Below are the code and all the weights of a small trained network. Each question names an input and a class and asks about switching units off, where a switched-off unit gives its printed mean instead of its output.

import numpy as np


def w(rows, s, z=0):
    codes = np.array(rows[::2]) - 128.0
    scale = np.full(codes.shape[1], s)
    scale[-1] = z or s
    return codes * scale


def norm(h):
    return h / np.sqrt((h * h).mean(-1, keepdims=True) + 1e-5)


def f(y):
    return y / 2 * (1 + np.tanh(0.7978845608 * (y + 0.044715 * y**3)))


def log_softmax(a):
    a = a - a.max(-1, keepdims=True)
    return a - np.log(np.exp(a).sum(-1, keepdims=True))


def net(x, mask):
    res = np.array(x, float).reshape(1, 7) / 4 @ E
    u = 0
    for l in range(4):
        y = f(norm(res) @ A[l][:, :-1].T + A[l][:, -1])
        res = res + np.where(mask[u : u + 3], y, B[l][:, -1]) @ B[l][:, :-1]
        u += 3
    return log_softmax(norm(res)[-1] @ U[:, :-1].T + U[:, -1])


A, B = {}, {}
E = w([
[20,169,168,124,192,122],'x0',
[107,122,109,171,108,78],'x1',
[221,138,120,208,195,127],'x2',
[85,179,114,125,157,13],'x3',
[75,132,100,174,111,206],'x4',
[117,36,198,178,158,91],'x5',
[50,154,2,118,166,107],'x6',
],0.0066)
A[0] = w([
[204,198,2,11,129,100,226],'L0N0',
[153,135,139,158,203,233,110],'L0N1',
[128,172,146,199,67,149,7],'L0N2',
],0.0062,0.0017)
B[0] = w([
[59,23,143,171,52,252,255],'L0N0',
[103,135,153,42,135,80,177],'L0N1',
[121,110,171,89,98,87,123],'L0N2',
],0.011,0.0041)
A[1] = w([
[206,24,188,206,156,242,136],'L1N0',
[233,215,226,135,69,119,3],'L1N1',
[111,1,144,104,217,219,177],'L1N2',
],0.0049,0.0016)
B[1] = w([
[114,106,101,183,248,152,254],'L1N0',
[102,95,125,37,139,2,166],'L1N1',
[60,214,48,176,113,214,228],'L1N2',
],0.007,0.0041)
A[2] = w([
[76,100,83,238,253,221,216],'L2N0',
[30,230,124,55,142,45,255],'L2N1',
[184,142,52,255,180,55,176],'L2N2',
],0.006,0.0034)
B[2] = w([
[93,137,189,30,22,189,254],'L2N0',
[95,142,172,127,89,224,188],'L2N1',
[193,60,193,1,184,172,167],'L2N2',
],0.0088,0.0086)
A[3] = w([
[79,156,56,157,210,25,54],'L3N0',
[187,2,155,34,194,69,252],'L3N1',
[130,109,68,178,134,150,59],'L3N2',
],0.0068,0.0037)
B[3] = w([
[92,145,135,191,135,116,112],'L3N0',
[155,112,159,111,75,130,253],'L3N1',
[132,8,20,106,151,122,109],'L3N2',
],0.012,0.0057)
U = w([
[147,149,134,168,97,50,92],'0',
[58,137,182,85,49,234,194],'1',
[161,129,92,216,204,117,51],'2',
[120,61,17,179,76,146,88],'3',
[173,202,33,236,225,70,26],'4',
[167,209,62,147,179,42,1],'5',
[247,82,204,90,110,67,159],'6',
[57,188,106,208,139,81,106],'7',
],0.012,0.007)

Each question gives the input, the list of numbers given to net, and the class t.
The units are the neurons (one row each of A and B). Each row of codes is followed by its name. A weight is (code - 128) times the scale printed after its matrix; where a second scale follows, it is the last column's (A, B and U).
mask holds one flag per neuron, layer by layer. A switched-off neuron (its flag False) gives its mean, the last column of its row in B, instead of its output. The means were averaged over made-up inputs and are rounded, as every weight is.
A unit's drop is (log p(t) with every unit on - log p(t) with that unit switched off) / (log p(t) with every unit on - log p(t) with every unit switched off).
The circuit of an input: a set's keep is (log p(t) with only the set's units on - log p(t) with every unit switched off) / (log p(t) with every unit on - log p(t) with every unit switched off). Starting from all 12 units, units are removed one at a time, each time the one whose removal leaves the highest keep (on an exact tie, the one counted first), for as long as the keep stays at least 0.8.
circuit, biggest first: the units of the circuit, biggest drop first
k most important neurons: the k neurons with the biggest drops, biggest first
top k neurons in layer l: the k neurons of layer l with the biggest drops, biggest first
drop of u: that unit's drop, to one decimal
input [-4,-5,-4,6,-7,6,0], class 6: most important neuron => [L2N0]
input [2,0,3,-1,6,2,-8], class 6: 4 most important neurons => [L0N0, L1N1, L0N2, L2N1]
input [-3,6,-2,8,-1,6,3], class 6: circuit, biggest first => [L2N2, L0N0]
input [2,7,3,-1,1,6,-7], class 6: circuit, biggest first => [L0N0, L2N1]
input [3,8,-7,4,-3,3,-8], class 6: circuit, biggest first => [L2N0, L0N0]
input [-4,7,-5,-5,3,-1,-8], class 6: 3 most important neurons => [L0N0, L2N0, L2N1]
input [-6,4,-4,-6,5,2,-6], class 6: 3 most important neurons => [L0N0, L2N1, L0N2]
input [-1,5,-3,-2,-4,3,-8], class 6: circuit, biggest first => [L0N0, L2N0]
input [-7,-6,4,2,8,4,-3], class 6: top 2 neurons in layer 0 => [L0N0, L0N1]
input [-2,0,-4,4,-8,2,7], class 3: top 2 neurons in layer 3 => [L3N1, L3N2]
input [-6,-2,0,0,-8,-2,6], class 3: top 2 neurons in layer 3 => [L3N2, L3N1]
input [2,-6,7,7,-1,2,-3], class 6: drop of L0N0 => 0.6
